Here is a tiny trained network, its code and every weight. The questions are about switching its units off for an input and a class, where a switched-off unit gives its printed mean instead of its output.

import numpy as np


def w(rows, s, z=0):
    codes = np.array(rows[::2]) - 128.0
    scale = np.full(codes.shape[1], s)
    scale[-1] = z or s
    return codes * scale


def f(y):
    return y / 2 * (1 + np.tanh(0.7978845608 * (y + 0.044715 * y**3)))


def log_softmax(a):
    a = a - a.max(-1, keepdims=True)
    return a - np.log(np.exp(a).sum(-1, keepdims=True))


def net(x, mask):
    res = np.array(x, float).reshape(1, 3) / 4 @ E
    y = f(res @ A[0][:, :-1].T + A[0][:, -1])
    res = res + np.where(mask, y, B[0][:, -1]) @ B[0][:, :-1]
    return log_softmax(res[-1] @ U[:, :-1].T + U[:, -1])


A, B = {}, {}
E = w([
[84,152,89,169,129,224,158,163,175,146],'x0',
[174,189,134,118,145,149,170,86,130,70],'x1',
[183,119,134,9,57,156,102,205,220,82],'x2',
],0.013)
A[0] = w([
[188,131,152,120,102,57,23,91,105,147,79],'neuron 1',
[179,152,106,141,114,98,90,169,189,68,23],'neuron 2',
[89,48,85,60,102,125,35,142,175,154,33],'neuron 3',
[177,147,186,93,179,17,76,149,133,67,51],'neuron 4',
[134,124,116,55,96,138,126,126,164,114,66],'neuron 5',
[89,166,52,157,95,210,73,146,169,139,16],'neuron 6',
[108,120,52,155,121,255,168,178,176,190,254],'neuron 7',
[131,63,158,119,92,40,15,117,99,111,196],'neuron 8',
[159,144,111,71,92,138,115,209,211,53,244],'neuron 9',
[210,239,111,116,148,164,161,70,149,32,99],'neuron 10',
[150,161,67,104,64,95,60,189,171,112,60],'neuron 11',
[61,44,78,160,161,119,53,142,76,161,118],'neuron 12',
[112,88,107,126,73,107,74,190,145,242,197],'neuron 13',
],0.0085,0.0044)
B[0] = w([
[162,170,118,96,185,62,225,191,151,193,176],'neuron 1',
[71,165,97,207,152,73,126,122,144,90,160],'neuron 2',
[95,143,131,175,149,41,100,87,137,85,176],'neuron 3',
[149,143,129,94,123,124,123,202,176,172,183],'neuron 4',
[85,165,109,163,166,56,151,120,109,132,171],'neuron 5',
[183,130,125,151,113,83,185,159,247,210,172],'neuron 6',
[108,141,176,117,105,153,156,169,127,181,242],'neuron 7',
[79,119,159,75,81,99,182,158,141,156,203],'neuron 8',
[122,160,139,112,143,128,143,153,72,79,248],'neuron 9',
[79,82,187,108,48,73,106,72,203,92,205],'neuron 10',
[95,188,82,157,155,77,162,135,117,74,181],'neuron 11',
[45,160,133,140,163,102,103,76,142,95,193],'neuron 12',
[55,111,161,83,57,160,69,99,147,79,195],'neuron 13',
],0.011,0.015)
U = w([
[156,137,94,85,115,118,187,250,206,254,30],'0',
[98,70,143,73,41,103,68,74,191,72,146],'1',
[104,205,36,223,203,82,166,115,68,80,64],'2',
[117,105,188,21,53,187,136,177,34,114,227],'3',
[253,18,21,79,196,207,62,181,63,99,2],'4',
],0.0085,0.0051)

Each question gives the input, the list of numbers given to net, and the class t.
The units are the neurons (one row each of A and B). Each row of codes is followed by its name. A weight is (code - 128) times the scale printed after its matrix; where a second scale follows, it is the last column's (A, B and U).
mask holds one flag per neuron, in row order. A switched-off neuron (its flag False) gives its mean, the last column of its row in B, instead of its output. The means were averaged over made-up inputs and are rounded, as every weight is.
A unit's drop is (log p(t) with every unit on - log p(t) with that unit switched off) / (log p(t) with every unit on - log p(t) with every unit switched off).
The circuit of an input: a set's keep is (log p(t) with only the set's units on - log p(t) with every unit switched off) / (log p(t) with every unit on - log p(t) with every unit switched off). Starting from the 12 units with the biggest drops (on a tie, the unit counted first), units are removed one at a time, each time the one whose removal leaves the highest keep (on an exact tie, the one counted first), for as long as the keep stays at least 0.8.
circuit, biggest first: the units of the circuit, biggest drop first
most important unit: the unit with the biggest drop
k most important neurons: the k neurons with the biggest drops, biggest first
drop when u is switched off: that unit's drop, to one decimal
input [-3,3,4], class 2: circuit, biggest first : [neuron 13; neuron 7; neuron 9]
input [-5,-2,-3], class 0: most important unit : neuron 1
input [-6,3,8], class 2: circuit, biggest first : [neuron 11; neuron 5]
input [-6,-3,6], class 0: 4 most important neurons : [neuron 4; neuron 8; neuron 1; neuron 12]
input [3,0,-2], class 3: circuit, biggest first : [neuron 1; neuron 3]
input [-6,-8,-6], class 1: 4 most important neurons : [neuron 12; neuron 13; neuron 8; neuron 7]
input [-2,0,1], class 3: circuit, biggest first : [neuron 6; neuron 10]
input [-4,-2,1], class 0: 2 most important neurons : [neuron 1; neuron 10]
input [4,-8,3], class 1: 2 most important neurons : [neuron 13; neuron 3]
input [2,3,3], class 3: 2 most important neurons : [neuron 9; neuron 3]
input [-6,-6,6], class 0: 4 most important neurons : [neuron 1; neuron 8; neuron 4; neuron 10]
input [-7,6,0], class 0: 3 most important neurons : [neuron 1; neuron 4; neuron 13]
input [-3,-2,-2], class 3: circuit, biggest first : [neuron 6; neuron 2]
input [5,3,6], class 2: most important unit : neuron 9
input [2,-7,3], class 1: 2 most important neurons : [neuron 13; neuron 3]
input [-5,-4,5], class 0: 2 most important neurons : [neuron 1; neuron 8]
input [-8,7,3], class 0: 2 most important neurons : [neuron 1; neuron 4]
input [4,4,5], class 2: 2 most important neurons : [neuron 9; neuron 13]
input [1,-8,6], class 1: drop when neuron 13 is switched off : 5.3
input [3,-6,8], class 2: drop when neuron 9 is switched off : 0.1
input [2,8,-2], class 1: drop when neuron 10 is switched off : 0.2
input [-2,4,5], class 2: most important neuron : [neuron 13]
